Below are the code and all the weights of a small trained network. Each question names an input and a class and asks about switching units off, where a switched-off unit gives its printed mean instead of its output.

import numpy as np


def w(rows, s, z=0):
    codes = np.array(rows[::2]) - 128.0
    scale = np.full(codes.shape[1], s)
    scale[-1] = z or s
    return codes * scale


def f(y):
    return y / 2 * (1 + np.tanh(0.7978845608 * (y + 0.044715 * y**3)))


def log_softmax(a):
    a = a - a.max(-1, keepdims=True)
    return a - np.log(np.exp(a).sum(-1, keepdims=True))


def net(x, mask):
    res = np.array(x, float).reshape(1, 8) / 4 @ E
    y = f(res @ A[0][:, :-1].T + A[0][:, -1])
    res = res + np.where(mask, y, B[0][:, -1]) @ B[0][:, :-1]
    return log_softmax(res[-1] @ U[:, :-1].T + U[:, -1])


A, B = {}, {}
E = w([
[129,127,127,125,129,125],'x0',
[127,132,122,124,128,132],'x1',
[127,128,126,127,126,131],'x2',
[190,100,113,135,210,217],'x3',
[126,129,128,128,126,128],'x4',
[37,61,18,97,144,124],'x5',
[80,122,255,49,134,159],'x6',
[61,182,139,167,227,101],'x7',
],0.009)
A[0] = w([
[25,2,79,123,155,122,62],'neuron 1',
[174,63,127,135,207,215,133],'neuron 2',
[77,88,95,96,115,93,62],'neuron 3',
[84,136,153,111,78,52,136],'neuron 4',
[56,173,129,178,216,142,116],'neuron 5',
[98,185,132,117,224,82,117],'neuron 6',
[66,96,193,74,129,166,113],'neuron 7',
[71,104,61,49,142,138,78],'neuron 8',
[74,159,136,149,198,111,148],'neuron 9',
[188,110,132,126,199,216,112],'neuron 10',
[116,206,140,111,68,76,192],'neuron 11',
[175,52,134,130,41,153,74],'neuron 12',
[109,200,130,110,76,100,147],'neuron 13',
[168,104,113,93,189,184,122],'neuron 14',
[166,23,123,88,52,152,103],'neuron 15',
[196,201,226,199,113,106,127],'neuron 16',
[100,112,235,50,162,153,8],'neuron 17',
[155,32,107,65,33,167,103],'neuron 18',
[193,169,41,252,96,83,136],'neuron 19',
[96,123,126,134,78,28,164],'neuron 20',
[172,126,126,112,218,184,170],'neuron 21',
[73,180,126,156,217,103,115],'neuron 22',
[93,165,132,123,66,73,141],'neuron 23',
[64,105,195,105,112,164,7],'neuron 24',
[138,122,151,36,122,156,77],'neuron 25',
[214,235,175,120,135,106,21],'neuron 26',
],0.0088,0.0017)
B[0] = w([
[149,134,170,42,152,254,212],'neuron 1',
[66,61,133,168,122,61,226],'neuron 2',
[128,100,189,143,150,172,160],'neuron 3',
[97,93,134,169,147,91,175],'neuron 4',
[140,148,129,117,82,103,205],'neuron 5',
[104,179,153,143,61,106,191],'neuron 6',
[163,144,54,101,169,100,195],'neuron 7',
[135,132,170,116,147,186,181],'neuron 8',
[133,157,127,134,74,136,183],'neuron 9',
[91,77,153,172,134,96,222],'neuron 10',
[101,68,158,127,141,129,181],'neuron 11',
[130,165,127,127,77,114,195],'neuron 12',
[108,75,152,143,144,132,160],'neuron 13',
[90,100,165,171,126,104,188],'neuron 14',
[116,182,137,123,66,105,205],'neuron 15',
[129,116,173,99,149,210,255],'neuron 16',
[187,148,8,76,173,67,224],'neuron 17',
[126,173,138,137,86,117,215],'neuron 18',
[208,144,45,98,180,118,249],'neuron 19',
[94,63,126,152,147,104,180],'neuron 20',
[93,98,167,146,113,103,209],'neuron 21',
[132,182,143,141,52,104,200],'neuron 22',
[69,89,152,173,156,107,170],'neuron 23',
[149,124,61,114,137,108,173],'neuron 24',
[149,135,89,141,124,104,171],'neuron 25',
[132,121,189,80,151,208,218],'neuron 26',
],0.0091,0.0084)
U = w([
[120,115,170,101,158,234,249],'0',
[73,18,143,193,134,48,128],'1',
[114,223,135,144,2,82,39],'2',
[162,146,40,110,201,68,98],'3',
],0.011,0.002)

Each question gives the input, the list of numbers given to net, and the class t.
The units are the neurons (one row each of A and B). Each row of codes is followed by its name. A weight is (code - 128) times the scale printed after its matrix; where a second scale follows, it is the last column's (A, B and U).
mask holds one flag per neuron, in row order. A switched-off neuron (its flag False) gives its mean, the last column of its row in B, instead of its output. The means were averaged over made-up inputs and are rounded, as every weight is.
A unit's drop is (log p(t) with every unit on - log p(t) with that unit switched off) / (log p(t) with every unit on - log p(t) with every unit switched off).
The circuit of an input: a set's keep is (log p(t) with only the set's units on - log p(t) with every unit switched off) / (log p(t) with every unit on - log p(t) with every unit switched off). Starting from the 12 units with the biggest drops (on a tie, the unit counted first), units are removed one at a time, each time the one whose removal leaves the highest keep (on an exact tie, the one counted first), for as long as the keep stays at least 0.8.
circuit, biggest first: the units of the circuit, biggest drop first
most important unit: the unit with the biggest drop
top k neurons: the k neurons with the biggest drops, biggest first
drop when u is switched off: that unit's drop, to one decimal
input [0,7,4,2,-3,4,7,6], class 3: most important unit	neuron 17
input [5,3,0,8,-1,-5,6,-8], class 1: top 2 neurons	(neuron 2; neuron 10)
input [-7,-3,-6,6,-8,-4,1,7], class 2: circuit, biggest first	(neuron 22; neuron 6)
input [-1,-1,-6,6,-6,-2,7,-8], class 2: circuit, biggest first	(neuron 15; neuron 18)
input [5,-7,1,3,-5,-4,-4,3], class 0: circuit, biggest first	(neuron 17; neuron 16)
input [-2,6,6,-1,-3,7,-1,-7], class 0: top 2 neurons	(neuron 1; neuron 8)
input [3,-1,-8,3,3,-5,6,5], class 3: top 4 neurons	(neuron 17; neuron 7; neuron 1; neuron 24)
input [-8,-5,2,1,-6,-6,4,-7], class 2: top 4 neurons	(neuron 15; neuron 12; neuron 1; neuron 18)
input [0,0,-1,6,-1,7,-7,-8], class 2: top 3 neurons	(neuron 15; neuron 18; neuron 12)
input [-6,6,7,-6,-1,-3,8,-7], class 3: circuit, biggest first	(neuron 17; neuron 7)
input [-4,-6,1,2,7,-7,-7,-3], class 0: top 3 neurons	(neuron 16; neuron 26; neuron 17)
input [-7,6,3,3,4,7,1,8], class 2: top 3 neurons	(neuron 22; neuron 6; neuron 5)
input [3,-7,-4,-8,-3,-8,2,6], class 0: top 3 neurons	(neuron 16; neuron 26; neuron 2)
input [-5,6,2,3,6,-5,8,5], class 3: circuit, biggest first	(neuron 17)
input [-8,1,8,0,5,-7,8,-5], class 3: top 2 neurons	(neuron 17; neuron 7)
input [-5,6,5,7,8,3,-5,-7], class 1: top 3 neurons	(neuron 2; neuron 10; neuron 14)
input [6,0,0,7,1,-7,-7,-8], class 2: top 3 neurons	(neuron 12; neuron 15; neuron 18)
input [-4,-4,0,0,4,-5,-4,-2], class 0: drop when neuron 17 is switched off	0.2
input [3,-4,-1,-4,6,7,3,0], class 0: drop when neuron 1 is switched off	0.5
input [-4,8,6,-5,7,1,6,3], class 3: drop when neuron 7 is switched off	0.4
input [4,7,4,5,6,8,0,8], class 0: most important unit	neuron 1
